Here is a tiny trained network, its code and every weight. The questions are about switching its units off for an input and a class, where a switched-off unit gives its printed mean instead of its output.

import numpy as np


def w(rows, s, z=0):
    codes = np.array(rows[::2]) - 128.0
    scale = np.full(codes.shape[1], s)
    scale[-1] = z or s
    return codes * scale


def f(y):
    return np.maximum(y, 0)


def log_softmax(a):
    a = a - a.max(-1, keepdims=True)
    return a - np.log(np.exp(a).sum(-1, keepdims=True))


def net(x, mask):
    res = np.array(x, float).reshape(1, 4) / 4 @ E
    y = f(res @ A[0][:, :-1].T + A[0][:, -1])
    res = res + np.where(mask, y, B[0][:, -1]) @ B[0][:, :-1]
    return log_softmax(res[-1] @ U[:, :-1].T + U[:, -1])


A, B = {}, {}
E = w([
[102,153,87,148,132,131,43,118,157,144,2],'x0',
[139,143,74,188,25,88,158,121,116,223,115],'x1',
[127,109,35,86,85,74,97,141,129,81,153],'x2',
[135,157,6,89,150,123,137,103,86,175,139],'x3',
],0.0093)
A[0] = w([
[127,133,182,188,42,126,156,128,131,225,76,161],'n0',
[158,115,132,101,173,141,109,130,124,126,131,29],'n1',
[131,131,72,98,239,148,189,123,104,174,250,135],'n2',
[121,152,59,147,134,133,150,113,111,219,77,62],'n3',
[127,106,128,110,162,126,113,112,98,138,164,22],'n4',
[132,133,61,110,158,144,130,116,116,164,147,3],'n5',
[121,120,55,128,41,102,107,130,126,131,125,94],'n6',
[120,120,140,111,159,119,75,136,134,70,73,45],'n7',
[140,131,1,130,152,139,134,126,125,171,100,121],'n8',
[126,144,102,129,173,142,92,123,135,157,7,75],'n9',
[131,141,182,159,101,130,192,118,113,203,182,238],'n10',
],0.018,0.0029)
B[0] = w([
[175,123,172,90,99,132,145,126,128,61,239,230],'n0',
[136,164,137,151,126,118,150,110,128,101,102,157],'n1',
[114,191,141,130,131,125,173,122,150,7,177,255],'n2',
[148,71,87,113,79,107,88,152,132,221,153,217],'n3',
[111,151,124,148,92,164,136,146,126,128,146,154],'n4',
[124,141,69,118,125,103,128,112,105,113,123,182],'n5',
[131,171,45,124,139,130,150,110,123,117,154,222],'n6',
[110,136,219,142,136,147,155,126,121,115,135,194],'n7',
[122,110,41,155,128,117,125,144,148,190,96,230],'n8',
[112,96,194,136,160,134,105,124,112,163,35,211],'n9',
[147,80,228,112,134,155,84,123,125,165,92,223],'n10',
],0.016,0.019)
U = w([
[152,178,211,123,134,168,184,87,143,45,197,188],'0',
[65,171,158,195,210,148,157,74,112,119,43,1],'1',
[159,154,1,124,88,59,154,104,130,150,182,133],'2',
[140,69,169,151,153,137,91,103,105,200,71,113],'3',
],0.0072,0.0054)

Each question gives the input, the list of numbers given to net, and the class t.
The units are the neurons (one row each of A and B). Each row of codes is followed by its name. A weight is (code - 128) times the scale printed after its matrix; where a second scale follows, it is the last column's (A, B and U).
mask holds one flag per neuron, in row order. A switched-off neuron (its flag False) gives its mean, the last column of its row in B, instead of its output. The means were averaged over made-up inputs and are rounded, as every weight is.
A unit's drop is (log p(t) with every unit on - log p(t) with that unit switched off) / (log p(t) with every unit on - log p(t) with every unit switched off).
The circuit of an input: a set's keep is (log p(t) with only the set's units on - log p(t) with every unit switched off) / (log p(t) with every unit on - log p(t) with every unit switched off). Starting from all 11 units, units are removed one at a time, each time the one whose removal leaves the highest keep (on an exact tie, the one counted first), for as long as the keep stays at least 0.8.
circuit, biggest first: the units of the circuit, biggest drop first
k most important neurons: the k neurons with the biggest drops, biggest first
drop of u: that unit's drop, to one decimal
input [5,-5,5,-4], class 1: circuit, biggest first -> (n0)
input [0,3,-2,1], class 2: 3 most important neurons -> (n9, n2, n7)
input [-2,-2,3,3], class 2: 4 most important neurons -> (n0, n10, n7, n9)
input [5,-5,-6,8], class 3: 3 most important neurons -> (n9, n3, n6)
input [8,-3,-1,-1], class 1: 4 most important neurons -> (n10, n3, n7, n0)
input [4,-4,6,-2], class 1: 3 most important neurons -> (n0, n2, n3)
input [3,-3,-3,2], class 3: 2 most important neurons -> (n2, n6)
input [5,3,-7,7], class 3: 2 most important neurons -> (n9, n2)
input [6,0,3,0], class 3: 2 most important neurons -> (n2, n9)
input [-1,8,-6,2], class 3: 3 most important neurons -> (n10, n3, n2)
input [2,-6,0,8], class 1: 3 most important neurons -> (n0, n9, n6)
input [7,-7,4,-8], class 1: 3 most important neurons -> (n0, n9, n2)
input [3,6,0,-2], class 2: 3 most important neurons -> (n3, n2, n0)
input [6,-1,-5,8], class 3: circuit, biggest first -> (n9)
input [8,-5,1,5], class 3: drop of n2 -> 0.2
input [6,-8,3,-1], class 1: drop of n9 -> 0.1
input [4,-6,-2,2], class 1: drop of n10 -> 0.1
